In the rows, 128 means zero.
Facts:
geplal: ζ b; Ψ 834; ξ leza
sebrin: ζ d; Ψ 631; β sistur; Ω simel; ξ vonu
duram: ζ a; Ψ 631; β novaplor; Ω novaplor; ξ druven
dranam: ζ b; Ψ 631; β detek flakel; ξ kudum
kluvim: ζ b; Ψ 631; β tagumin meler; Ω tagumin; ξ trogutrus
zakem: ζ b; Ψ 631; β skalir; Ω guplur; ξ mose
batur: ζ a
trefal: ζ c; Ψ 834; ξ bopabin
flepu: ζ c; Ψ 631; Ω geti; ξ skavu
nani: ζ c; Ψ 631; β flobibir; ξ katufo
bobigom: ζ a; Ψ 631; β plotam; Ω plotam; ξ pugrir
kodol: ζ c; Ψ 631; β kluvim lugok; Ω lugok; ξ trogutrus
siflas: ζ a; Ψ 631; Ω grovustal; ξ bruflo
bridiber: ζ b; Ψ 631; Ω replitrim; ξ gepaskis
klodon: ζ c; Ψ 631; β geti; ξ skavu
gragil: ζ a; Ψ 834; Ω sufluk; ξ voskoflo
suzin: ζ c; Ψ 834; β goklumur; Ω fises; ξ leza
graklom: ζ b; Ψ 834; β paflas; ξ biplurar
klepe: ζ b; Ψ 631; Ω siflas; ξ bruflo
dranufon: ζ d; Ψ 631; β fuskik; Ω kloba; ξ vonu
tratar: ζ a; Ψ 631; β sufluk; Ω gamos; ξ voskoflo
geti: ζ d; Ψ 631; β flepu; Ω klodon; ξ skavu
skalir: ζ b; Ψ 631; Ω dosik; ξ mose
vonu: ζ d
tagumin: ζ b; Ψ 631; β kluvim kodol; Ω kodol; ξ trogutrus
gukimu: ζ d; Ψ 631; β bubruklil; Ω bubruklil; ξ batur
vutror: ζ a; Ψ 834; β vubuzas rotin; Ω vubuzas; ξ batur
rutror: ζ a; Ψ 631; Ω nani; ξ katufo
gogem: ζ b; Ψ 631; β brepluk; Ω brepluk; ξ flabel
fugus: ζ a; Ψ 834; β flomu stube; Ω buski; ξ tragro
grovustal: ζ c; Ψ 834; β bruflinen; ξ bruflo
dosik: ζ c; Ψ 834; β skalir; Ω zakem; ξ mose
siral: ζ a; Ψ 834; β rigram vikeklu; Ω trefal; ξ bopabin
flabel: ζ d
biplurar: ζ d
tiskam: ζ d; Ψ 631; Ω mudril; ξ rostis
rigram: ζ b; Ψ 834; β pebapos vikeklu; Ω doplupli; ξ bopabin
lugok: ζ a; Ψ 631; β kluvim; ξ trogutrus
vikeklu: ζ a; Ψ 631; β trefal pebapos; Ω zoflak; ξ bopabin
guplel: ζ d
lepak: ζ a; Ψ 631; ξ nomar
dritrin: ζ c; Ψ 834; Ω paflas; ξ biplurar
mestus: ζ a; Ψ 631; β sturidre; Ω sturidre; ξ vonu
zoflak: ζ b; Ψ 631; β dato; Ω rigram; ξ bopabin
guplur: ζ b; Ψ 631; β skalir; Ω gakostar; ξ mose
goklumur: ζ c; Ψ 631; β suzin; Ω geplal; ξ leza
klebedruk: ζ b; Ψ 631; β suzin geplal; Ω goklumur; ξ leza
kloba: ζ a; Ψ 834; β fuskik; Ω sistur; ξ vonu
flafodel: ζ b; Ψ 631; Ω plugreve; ξ guplel
rostis: ζ b
pugrir: ζ d
buski: ζ c; Ψ 631; ξ tragro
klazam: ζ a; Ψ 631; Ω sadi; ξ driplaflem
gavis: ζ d; Ψ 631; Ω duzol; ξ kleklum
flani: ζ a; Ψ 834; Ω goskasus; ξ grivo
drufan: ζ a
fuskik: ζ a; Ψ 834; β mestus; ξ vonu
rotrum: ζ c; Ψ 834; β plenol nuzas; ξ gregram
fises: ζ d; Ψ 631; β goklumur; Ω turam; ξ leza
leza: ζ a
togro: ζ a; Ψ 631; β meler; Ω dodrun; ξ trogutrus
pudru: ζ d; Ψ 834; β flakel; Ω detek; ξ kudum
fenikle: ζ c; Ψ 631; Ω trobu; ξ kudum
detek: ζ b; Ψ 631; Ω motras; ξ kudum
drudrak: ζ a; Ψ 834; Ω gogem; ξ flabel
plokul: ζ a; Ψ 631; ξ rostis
skavu: ζ d
sufluk: ζ a; Ψ 631; Ω tratar; ξ voskoflo
vubuzas: ζ d; Ψ 631; β gukimu; Ω troflem; ξ batur
simel: ζ b; Ψ 631; Ω fuskik; ξ vonu
plalal: ζ a; Ψ 631; β siflas grovustal bruflinen; Ω bruflinen; ξ bruflo
dato: ζ b; Ψ 631; Ω pebapos; ξ bopabin
flomu: ζ c; Ψ 631; β stube fugus; Ω stube; ξ tragro
flobibir: ζ b; Ψ 631; β skazem; Ω moril; ξ katufo
kleklum: ζ c
gazol: ζ d; Ψ 631; β drudrak brepluk; Ω faska; ξ flabel
vezitral: ζ d; Ψ 631; Ω skalir; ξ mose
sturidre: ζ a; Ψ 834; Ω dranufon; ξ vonu
dodrun: ζ a; Ψ 631; β togro meler kodol; Ω kluvim; ξ trogutrus
kudum: ζ a
flakel: ζ a; Ψ 631; β dranam fenikle; Ω fenikle; ξ kudum
katufo: ζ a
bruflo: ζ c
rubro: ζ a; Ψ 834; Ω bridiber; ξ gepaskis
skazem: ζ b; Ψ 631; β moril; Ω flobibir; ξ katufo
bopabin: ζ d
troflem: ζ b; Ψ 834; Ω rotin; ξ batur
stube: ζ c; Ψ 834; β buski fugus; Ω fugus; ξ tragro
plugreve: ζ d; Ψ 631; Ω sistal; ξ guplel
dutefus: ζ c; Ψ 631; β troflem; ξ batur
sistur: ζ b; Ψ 631; Ω sebrin; ξ vonu
faska: ζ d; Ψ 631; β gazol; ξ flabel
stobul: ζ a; Ψ 834; β flakel; Ω stovukle; ξ kudum
trobu: ζ c; Ψ 834; β detek motras; Ω pudru; ξ kudum
nomar: ζ b
driplaflem: ζ a
turam: ζ d; Ψ 631; β geplal; Ω klebedruk; ξ leza
replitrim: ζ a; Ψ 631; ξ gepaskis
bruflinen: ζ c; Ψ 631; Ω klepe; ξ bruflo
doplupli: ζ d; Ψ 631; β dato; Ω dato; ξ bopabin
sadi: ζ c; Ψ 834; Ω litru; ξ driplaflem
gakostar: ζ c; Ψ 834; β skalir; Ω studras; ξ mose
gepaskis: ζ d
plenol: ζ a; Ψ 631; Ω fudros; ξ gregram
nuzas: ζ d; Ψ 631; β drobri; Ω drobri; ξ gregram
rotin: ζ d; Ψ 631; Ω gukimu; ξ batur
fudros: ζ d; Ψ 631; Ω rotrum; ξ gregram
trogutrus: ζ c
pibru: ζ c; Ψ 834; β pasu; ξ gaskon
gamos: ζ b; Ψ 834; β sufluk; ξ voskoflo
klaper: ζ b; Ψ 834; β pasu; Ω pasu; ξ gaskon
novaplor: ζ c; Ψ 631; ξ druven
druven: ζ c
meler: ζ d; Ψ 631; Ω togro; ξ trogutrus
mose: ζ c
brepluk: ζ d; Ψ 631; β drudrak faska; Ω gazol; ξ flabel
goskasus: ζ b; Ψ 631; ξ grivo
sistal: ζ d; Ψ 631; ξ guplel
paflas: ζ c; Ψ 631; Ω graklom; ξ biplurar
klugil: ζ a; Ψ 631; ξ drufan
dafem: ζ b; Ψ 631; β dritrin paflas; Ω dritrin; ξ biplurar
plotam: ζ a; Ψ 631; β bobigom; ξ pugrir
pasu: ζ b; Ψ 631; β pibru klaper rastin; Ω rastin; ξ gaskon
drobri: ζ a; Ψ 631; β fudros rotrum nuzas; Ω plenol; ξ gregram
motras: ζ a; Ψ 631; Ω dranam; ξ kudum
gregram: ζ a
gaskon: ζ a
voskoflo: ζ b
stovukle: ζ d; Ψ 631; β detek trobu pudru fenikle; Ω flakel; ξ kudum
rastin: ζ c; Ψ 834; β pasu pibru; Ω pibru; ξ gaskon
bubruklil: ζ d; Ψ 631; β rotin vutror; Ω dutefus; ξ batur
mudril: ζ a; Ψ 631; β plokul; Ω plokul; ξ rostis
duzol: ζ c; Ψ 631; ξ kleklum
legis: ζ a; Ψ 631; Ω lepak; ξ nomar
moril: ζ b; Ψ 631; β nani skazem; Ω rutror; ξ katufo
tragro: ζ a
klodru: ζ a
gazo: ζ a; Ψ 631; β zakem dosik; ξ mose
litru: ζ a; Ψ 834; β sadi; ξ driplaflem
studras: ζ b; Ψ 631; β skalir guplur; Ω gazo; ξ mose
pebapos: ζ c; Ψ 834; β siral; Ω siral; ξ bopabin
grivo: ζ d

Known rows:
[116  62 159  95 163  95 101  74 100 159 158 154 113 151 194 138 153  97
 140 100 151 152  95 161 166 194 100 133 140 106 110 168 174 135  88 154]: lugok
[113  58 149  83 153  95 104 113  91 147 156 140 111 148 146 123 133 108
 134  99 151 118  81 144 162 156 102 130 160 117  82 140 164 122 127 142]: guplur
[104  95 123  79 143 111 113 134  97 142 159 123 131 135 170 137 117  98
 174 149 122  96  74 134 109 109 111 131 156 114 106 127 119 123 114 137]: bridiber
[118 100 137  88 153 102 121 141 108 129 155 135 137 143 183 138 127 123
 157 146 111 106  89 134  88 108 114 141 152 104 113 151 108 133 119 139]: mudril
[118 117 124  91 144  93 121 129 109 164 165 149 133 143 184 157 129 118
 194 139 131 121  87 153 131 124 109 137 152  99 110 157 133 136 111 146]: klugil
[115 101 143  91 151 105 111 119 112 150 160 154 128 150 186 144 137 114
 166 129 125 128  90 153 132 129 107 136 146 102 112 156 139 126 108 145]: rutror
[115 106 138  89 149 106 115 133 112 143 160 148 131 148 186 145 131 118
 168 139 118 119  89 147 117 113 111 137 148 101 114 153 128 127 112 142]: plokul
[118 116 120  78 146 113 119 146 104 140 166 118 152 132 178 143 126 128
 151 162  99 104  81 124  99  64 120 146 150 106 114 142 128 130 118 136]: flepu
[109  74  95  95 156 118 125 157 132 125 142 106 157 148 187 178 111 160
  89 133 131 115  99 127  64  89 120 140 142 116  83 129  61 139 130 162]: vutror
[110  53 101  94 163 116 103 101 121 164 148 103 153 142 185 178 140 142
  56  97 154 159  97 144 142 142 108 135 130 120  75 136 142 139 106 168]: rotrum
[106  89  93  94 150 124 123 165 139 133 146 116 157 150 188 185 111 157
 106 136 130 122  98 137  77  79 119 139 141 111  85 126  68 132 128 163]: rubro
[112  90  82 102 163 119 108  92 126 172 129 102 179 135 178 178 142 148
  56  95 116 127  89 141 109 142  97 127 124 121  63 139 105 134 123 157]: pibru
[104  82  99  96 151 124 120 146 137 140 146 122 153 153 189 186 115 155
 103 126 139 125  98 141  96  92 115 138 137 111  84 133  78 132 125 167]: sturidre
[108  84  86  88 151 127 114 142 130 152 152  98 165 140 183 184 122 154
  82 129 132 136  92 133 108  78 118 140 134 117  82 124 108 133 120 163]: dritrin
[117  95 100 104 151  95 128 110 148 164 162 118 129 161 184 176 122 137
 157 128 134 131  85 143 131 117 107 128 142 116 123 148 137 129 118 169]: drufan
[117  95 101 105 152  95 128 108 150 163 161 122 128 165 185 176 121 139
 164 126 134 130  86 144 129 116 107 128 143 117 124 149 136 130 118 170]: pugrir
[117  90  94  98 151 100 124  92 139 176 168  99 143 151 178 173 127 142
 139 128 131 128  78 131 150  95 108 132 136 124 122 146 166 132 116 169]: mose

Rows:
No name comes twice in this set of rows, the named rows included.
[108  60 103  98 160 115 116 135 130 136 142 112 148 150 190 178 123 148
  82 115 146 136 101 139  93 125 114 137 138 115  82 135  86 139 116 166] | fugus
[118  66 144  87 162 100 100  76  91 164 164 128 129 135 187 137 153 103
 119 114 140 147  88 144 164 161 106 138 139 111 110 161 189 138  89 149] | kodol
[112  93  79 100 161 120 111 105 127 164 129  97 182 134 178 178 136 153
  58 105 110 117  88 135  94 124 101 129 127 120  65 135  93 135 127 155] | rastin
[126 106  81 109 157  93 112 143 156 170 166 116 125 171 182 170 128 133
 182 125 117 157  86 151 114 127 110 122 149 125 138 125 139 131 106 161] | kudum
[111  70  85  88 157 120 120 147 122 134 148  81 169 133 182 176 117 160
  66 137 126 120  93 116  76  75 122 144 139 121  83 123  86 142 124 160] | suzin
[105  50 112  99 162 121  90  64 124 193 152 130 141 150 189 186 155 128
  64  69 177 186  97 169 207 178  97 129 119 116  72 147 187 131  92 179] | trefal
[119 102 135  87 153 101 126 150 108 118 155 132 138 144 184 137 121 129
 158 156 103  94  90 126  68  94 118 143 155 106 115 149  89 135 122 137] | nuzas
[116 112 136  87 148 106 120 143 115 134 159 147 133 148 186 145 125 123
 171 148 110 110  89 142  97  98 114 140 152 100 114 151 111 127 117 140] | plugreve
[115  53 139  96 167  94  74  77  94 191 156 135  99 152 174 129 160  58
 161  77 160 186  86 179 187 251  92 115 150 127 104 129 218 128  66 138] | dranam
[104  56 139  84 155 102 103  88  86 151 158 123 115 136 177 130 133  82
 149 121 149 120  80 141 141 172 104 128 150 119 105 139 152 132  95 146] | tagumin
[101  67 145  88 152 106  93  68  93 177 159 149 110 145 174 138 143  78
 159  99 159 138  79 163 193 190  93 121 144 113  99 146 185 120  92 151] | simel
[119  86  81  99 161 115 113 192 142 132 142  96 154 154 186 174 115 150
 113 133 118 145 102 137  45 102 124 137 150 126  94 106  73 140 115 147] | stobul

The same objects again, as new rows of numbers:
Known rows:
[115 147 128 130  92 149 123 131 147 127 128 105 135 124 148 143 164 114
 142 147 105 141 106  94  86 151 175 127 131 149  80 144]: klodon
[122  87 134 126  92 169 165 119 136 106 129  95 151 156 156 137 168 116
 128 165  73 185 104 127  49 132 138 104 107 147  92 144]: gavis
[ 95 134 112  94 101 170 165 129 138 127 102  72 158 154 126 128 168 107
 129 141  65 170 117 165  53 127 124 101 122 113  87 122]: rubro
[117 112 136 105  70 175 176 128 138 120 134  82 154 160 139 162 183 125
 147 161  75 173 107 141  64 128 137  98 118 138  91 138]: duram
[100 105 141 127  88 155 174 142 126 114 144 102 174 138 129 165 180 114
 126 153  76 184 106 143  74 149 133  83 106 144  86 122]: flafodel
[ 86 145 138 122 122 138 104 128 123 129 117  97 175 117 115 129 179 144
 123 151  64 151 118 118  93 160 162 135 100 144 104 135]: rostis
[119 146 108 151 115 120 107 117 169 119 144 110 131 109 130 133 191 114
 152 145 111 128  96  91  98 162 207 148 109 126  91 165]: fenikle
[117 147 123  95  77 164 126 132 154 127 133  96 139 130 148 144 178 133
 152 146 103 139 117  98  75 133 175 151 138 133  77 152]: plenol
[115 143 121 117 131 144  91 109 178 128 136 103 139  94 151 102 189 125
 135 171  98  96  99  83 121 144 200 110 109 136  92 137]: nani
[ 90 158  97  98 180 143  77  95 188 138 107  85 147  83 141  49 186 111
 113 170  76  76 104 108 128 135 188  90 103 107  95 113]: pebapos
[121 124 115 109 142 156  87  95 181 118 134 103 134 107 178  78 185 136
 127 178  94 102  97  74  98 128 203 140 113 130  94 146]: faska
[116 122 135 129  80 153 148 134 138 120 128 100 149 131 133 158 166 107
 139 150  90 164 110 116  74 152 151 102 117 153  80 141]: bruflinen
[102 118 106 129 174 118  95  93 201 114 172 107 166  74 120  85 242 134
 131 180  84  93  82 110 143 149 221 100  68 100 110 140]: detek
[ 98 120 124  93 166 145  86 102 193 123 159 105 173  65 136  73 223 138
 116 191  78  78  99 101 146 136 199  76  80 120  98 120]: simel
[101 144 138 126 116 140  98 117 130 130 104  89 160 121 114 125 170 133
 133 155  63 145 119 111  89 160 163 125  97 152 105 147]: druven
[122 127 121 124 104 160 120 118 151 116 125 106 130 137 178 118 161 126
 132 157 101 145 104  83  65 136 177 157 135 142  84 149]: brepluk
[ 93 154 109 128 115 150 143 127 134 132  93  84 146 139 141 123 150  91
 122 138  82 157 111 136  70 148 141 107 130 126  83 118]: stube

Rows:
No name comes twice in this set of rows, the named rows included.
[112 122 120  74 163 173  83  86 211 133 152  84 150  93 143  69 223 151
 135 203  76  63  85 106 142 111 204  86  81 122 108 131] | gazo
[102 148 126 129  98 147 131 140 140 125 139 112 148 120 155 144 173 125
 132 145 104 144 104 100  92 151 173 136 136 140  81 128] | moril
[100 150 123 118 116 145 109 133 155 127 143 114 150 102 154 125 183 131
 129 152 106 121 103  89 107 149 189 136 128 134  82 129] | klebedruk
[115 144 128 126  89 147 120 134 148 126 130 107 139 117 142 142 166 113
 142 145 105 142 111  94  83 153 173 126 125 148  76 147] | paflas
[ 94 147  93  60 187 160  78  81 208 137 117  71 157  87 141  32 215 134
 118 187  63  60 104 122 134 111 192  87  93  87 105 112] | fuskik
[ 84 174 115 140 156 182 104 133 149 155  99 100 108 149 129 111 119  95
 116 128 113 126  71 140  81 142 152 140 121 167  81 122] | dosik
[120 127 122 121 101 159 118 121 151 114 127 110 131 132 171 117 162 124
 131 152 103 148 108  85  61 136 177 157 130 142  81 155] | sistal
[ 94 181  95  81 129 162  99 120 166 141 101  83 134 118 153  89 167 123
 132 140  94 107 117 108  86 126 177 154 146 106  80 127] | kloba
[120 112 116  97 159 158  81  86 194 116 139 101 143  95 172  59 197 140
 121 192  82  87  96  76 112 123 203 115  96 128 100 139] | sebrin
[123 150 107 133  85 140 137 121 157 121 140  94 131 148 145 155 193 131
 165 142 108 148  96 104  77 144 194 175 135 116  94 163] | flakel
[101 108 141 129  89 157 176 139 125 117 142 100 172 141 133 164 178 115
 126 155  76 181 102 144  75 148 134  84 108 145  89 122] | dafem

Now the same objects, written a new way:
Known rows:
[100 111 125 134 131 124 148 140 142 150 121 157 161 143 124 156 145 123
 137 130 126 130 137 136 133 132 131 142 143 100 120 121 130 142 127 113
 145  79 115 125 100]: doplupli
[ 95 115 123 130 130 120 144 147 130 158 119 140 138 134 127 156 143 130
 134 128 133 131 137 120 143 137 135 143 136 103 121 132 126 143 108 120
 151  90 114 122 101]: brepluk
[162 130 117 108 112 150 125 100 123  94 101 122 120 126 119  96 128 123
 120 122 129 137 129 115 110 114 123 138 138 144 139 115 154 124 191 157
 154 132 133 128 117]: kloba
[128 141 120 127 126 120 140 137 124 130 136 122 118 128 143 120 120 135
 125 128 137 126 137 146 121 126 144 119 132 126 112 126 116 124 119 115
 124 113 138 134 147]: moril
[147 114 125 122 120 148 131 119 117 124  98 116 117 121 107 113 145 106
 126 134 139 132 120 110 126 116 123 136 121 127 139 142 150 136 152 147
 141 150 112 118 102]: rastin
[128 145 114 124 123 116 141 145 111 138 134 112 102 123 142 119 119 140
 122 125 149 129 136 138 130 131 144 120 125 129 115 140 114 130 104 122
 124 118 137 133 156]: pasu
[164 127 124 122 117 143 127 112 110 111 102 110 115 116 115  96 132 113
 122 135 140 135 123 119 117 110 127 131 120 145 135 136 144 126 156 146
 125 164 122 123 124]: litru
[111 124 136 136 133 126 133 120 145 130 133 147 150 135 141 133 128 127
 133 132 112 123 140 135 114 128 146 125 147 113 115 103 123 111 149 104
 148  92 132 136 102]: goklumur
[131 149 108 129 112 107 136 148  93 143 124 113  95 114 139 111 117 149
 121 119 163 140 144 121 138 134 147 124 119 137 116 154 104 130  95 130
 118 125 138 138 170]: vikeklu
[126 139 130 134 126 119 127 121 128 124 134 132 132 123 147 115 113 138
 126 132 124 128 141 135 114 128 150 119 138 133 112 111 112 103 137 111
 134 110 138 141 131]: siflas
[132 140 127 132 127 121 133 123 131 122 136 134 139 127 145 116 113 138
 128 133 126 130 142 144 113 124 146 123 136 134 111 110 116 109 137 110
 124 111 139 140 138]: rutror
[128 142 120 126 125 120 140 136 125 131 137 122 120 128 143 120 117 135
 125 130 136 126 137 147 121 129 143 119 131 127 113 126 117 123 119 115
 125 112 138 135 148]: klepe
[101 104 146 136 145 122  94 123 136 136 138 146 126 140 107 174 155 128
 134 100 104 119 101 105 158 143  88 135 128 130 159 137 129 148 117 149
 129 151 129 112 110]: pugrir
[131 131 144 133 139 120  87 110 128 111 154 126 103 133 124 137 131 133
 125 100 107 113 101 125 136 134 101 109 126 152 151 132 117 126 128 144
 109 172 155 124 151]: voskoflo
[101 104 146 136 144 121  94 123 136 136 137 145 126 141 106 174 154 128
 134 100 104 119 101 104 157 143  88 135 129 130 158 138 128 149 117 148
 129 151 129 113 111]: biplurar
[157 136 107 105 103 142 122 116  99 109  95 105  85 113 117  92 126 130
 113 118 151 141 129  94 128 126 126 137 123 150 145 144 147 132 159 173
 158 142 127 126 133]: sturidre
[136 133 145 135 137 117  82 106 123 107 149 131 109 128 123 131 127 141
 127  99 108 122 108 117 135 133 103 114 124 161 149 130 113 121 132 144
 106 179 156 129 155]: leza

Rows:
No name comes twice in this set of rows, the named rows included.
[155 125 122 119 112 143 127 111 112 117 100 113 103 119 115  97 140 101
 121 131 143 126 121 121 115 114 129 120 124 135 136 144 141 128 158 147
 137 150 124 123 117] | rigram
[133 142 121 130 125 117 135 133 118 128 135 124 126 123 143 115 113 143
 126 129 136 133 141 137 121 128 145 124 129 136 113 123 114 117 121 116
 120 118 139 138 149] | replitrim
[ 99 122 108 115 124 126 151 148 135 144 118 145 138 145 126 156 138 145
 130 114 135 138 141 119 144 141 125 156 145 104 128 122 138 155 126 137
 167  67 121 124 113] | dranufon
[141 112 133 125 122 149 126 108 126 120 101 125 125 122 111 113 144 100
 127 138 126 127 120 111 119 117 126 132 128 127 140 130 151 124 166 143
 151 141 112 120  84] | pibru
[155 114 149 131 123 152 113  70 151  90 105 151 161 131 123  97 136  91
 131 143  96 119 125 136  82 102 134 118 150 137 130  88 147  91 223 123
 150 133 129 134  73] | siral
[100 113 133 121 135 125  96 121 139 124 136 149 121 147 107 173 149 142
 130  86 104 125 106  97 160 151  82 144 137 131 166 130 140 156 135 167
 154 125 137 115 118] | vonu
[ 95 112 128 131 135 124 144 139 142 151 121 150 153 140 128 157 143 125
 136 130 122 128 136 127 134 133 134 143 144 101 119 118 130 138 124 114
 152  84 115 124  91] | gazol
[120 136 110 128 123 116 148 160 102 152 126 114 104 122 131 130 128 147
 125 120 158 139 139 118 148 136 140 135 118 120 120 155 116 145  86 129
 125 119 127 128 154] | flomu
[119 135 116 130 126 118 145 151 113 147 130 122 117 125 133 132 126 141
 127 127 147 135 139 126 140 134 139 132 124 119 119 141 120 137 102 124
 127 112 125 129 143] | duzol
[137 145 114 128 124 114 140 144 107 132 133 116 116 121 140 114 115 149
 124 125 149 138 143 135 130 126 144 128 123 136 114 136 112 128 106 121
 111 127 138 136 165] | mudril
[144 115 145 125 124 152 115  81 145 101 107 132 134 126 125 102 136  88
 125 144 103 113 119 129  91 110 135 112 144 132 131 102 148  98 200 130
 160 134 125 128  72] | geplal

